Below is a small trained network, with its code and all its weights. Each question gives an input and a class and asks what happens when units are switched off, that is, made to give their printed mean instead of their output.

import numpy as np


def w(rows, s, z=0):
    codes = np.array(rows[::2]) - 128.0
    scale = np.full(codes.shape[1], s)
    scale[-1] = z or s
    return codes * scale


def f(y):
    return np.maximum(y, 0)


def log_softmax(a):
    a = a - a.max(-1, keepdims=True)
    return a - np.log(np.exp(a).sum(-1, keepdims=True))


def net(x, mask):
    res = np.array(x, float).reshape(1, 5) / 4 @ E
    y = f(res @ A[0][:, :-1].T + A[0][:, -1])
    res = res + np.where(mask, y, B[0][:, -1]) @ B[0][:, :-1]
    return log_softmax(res[-1] @ U[:, :-1].T + U[:, -1])


A, B = {}, {}
E = w([
[118,89,115,63,171,40,160,156,153,103,115,249],'x0',
[128,128,128,131,128,128,128,128,130,128,129,129],'x1',
[154,119,125,152,110,212,101,161,20,144,184,207],'x2',
[163,103,144,40,134,144,31,177,183,76,255,97],'x3',
[128,128,128,126,128,128,128,128,127,128,128,128],'x4',
],0.0068)
A[0] = w([
[125,131,127,117,130,82,136,122,185,126,96,72,253],'n1',
[127,123,128,145,130,128,124,128,136,123,122,110,180],'n2',
[124,131,129,169,128,123,155,121,102,135,65,142,254],'n3',
[127,119,126,72,134,64,140,139,149,123,120,250,135],'n4',
[126,136,129,142,128,123,140,124,143,125,107,127,173],'n5',
[136,124,129,144,125,194,115,139,42,133,173,210,134],'n6',
[132,127,129,121,129,139,103,135,139,124,182,139,96],'n7',
[129,126,130,133,123,135,138,129,95,136,93,141,160],'n8',
[127,127,126,95,134,111,120,130,143,126,138,94,126],'n9',
[136,134,124,135,129,156,123,131,102,131,130,99,159],'n10',
[130,131,128,161,122,168,121,122,115,130,131,53,246],'n11',
[135,125,131,121,131,137,133,129,115,124,122,112,174],'n12',
[137,121,132,64,129,137,83,141,167,114,221,105,134],'n13',
],0.024,0.0056)
B[0] = w([
[78,87,182,63,146,80,172,119,219,149,101,85,236],'n1',
[121,166,102,97,135,125,137,140,135,142,90,132,153],'n2',
[61,150,112,166,118,92,178,40,92,160,97,137,221],'n3',
[155,52,107,133,232,91,155,108,104,43,119,170,247],'n4',
[114,97,143,161,132,132,130,134,106,152,100,100,162],'n5',
[176,186,64,185,113,172,91,136,18,115,157,182,233],'n6',
[164,94,129,150,120,127,123,164,106,170,51,100,176],'n7',
[103,171,120,97,133,125,133,92,136,97,176,154,169],'n8',
[130,161,119,121,112,127,132,115,190,89,199,152,171],'n9',
[82,84,167,149,80,158,108,116,128,120,166,133,168],'n10',
[114,223,137,119,85,156,106,137,152,196,115,61,217],'n11',
[123,135,126,131,118,129,120,113,142,141,126,120,145],'n12',
[197,112,153,90,128,163,81,252,172,94,165,114,253],'n13',
],0.027,0.019)
U = w([
[61,173,181,111,62,108,170,68,163,254,53,65,212],'0',
[67,43,158,123,177,69,202,44,134,123,62,139,116],'1',
[136,178,210,46,71,144,111,179,219,186,170,59,157],'2',
[165,37,183,59,178,99,136,163,195,73,162,134,123],'3',
[83,219,94,193,26,182,103,59,70,212,164,139,184],'4',
[130,157,52,188,177,113,165,58,51,86,159,201,93],'5',
[182,167,135,166,29,215,37,197,92,192,170,100,103],'6',
[227,73,80,155,169,158,77,194,71,88,136,178,3],'7',
],0.005,0.0021)

Each question gives the input, the list of numbers given to net, and the class t.
The units are the neurons (one row each of A and B). Each row of codes is followed by its name. A weight is (code - 128) times the scale printed after its matrix; where a second scale follows, it is the last column's (A, B and U).
mask holds one flag per neuron, in row order. A switched-off neuron (its flag False) gives its mean, the last column of its row in B, instead of its output. The means were averaged over made-up inputs and are rounded, as every weight is.
A unit's drop is (log p(t) with every unit on - log p(t) with that unit switched off) / (log p(t) with every unit on - log p(t) with every unit switched off).
The circuit of an input: a set's keep is (log p(t) with only the set's units on - log p(t) with every unit switched off) / (log p(t) with every unit on - log p(t) with every unit switched off). Starting from the 12 units with the biggest drops (on a tie, the unit counted first), units are removed one at a time, each time the one whose removal leaves the highest keep (on an exact tie, the one counted first), for as long as the keep stays at least 0.8.
units of the circuit, in order: the units of the circuit, biggest drop first
top k neurons: the k neurons with the biggest drops, biggest first
drop when u is switched off: that unit's drop, to one decimal
input [-6,-2,-1,1,-4], class 2: top neuron : n3
input [6,1,0,-1,-1], class 1: top 2 neurons : n6, n13
input [-7,5,0,1,-3], class 2: top 2 neurons : n6, n3
input [-2,1,1,-8,2], class 4: top 2 neurons : n1, n4
input [-1,8,-4,1,2], class 2: top 2 neurons : n4, n3
input [0,4,0,1,6], class 2: top 3 neurons : n4, n6, n3
input [5,-8,1,8,0], class 7: top 2 neurons : n1, n7
input [4,7,0,-1,5], class 1: top 2 neurons : n6, n13
input [-1,-5,-5,-2,7], class 0: units of the circuit, in order : n4, n13
input [-1,6,-8,-6,-4], class 0: drop when n4 is switched off : 1.1
input [1,6,5,-6,-6], class 5: drop when n11 is switched off : 1.5
input [-5,-7,-8,-3,-3], class 0: drop when n3 is switched off : 0.0
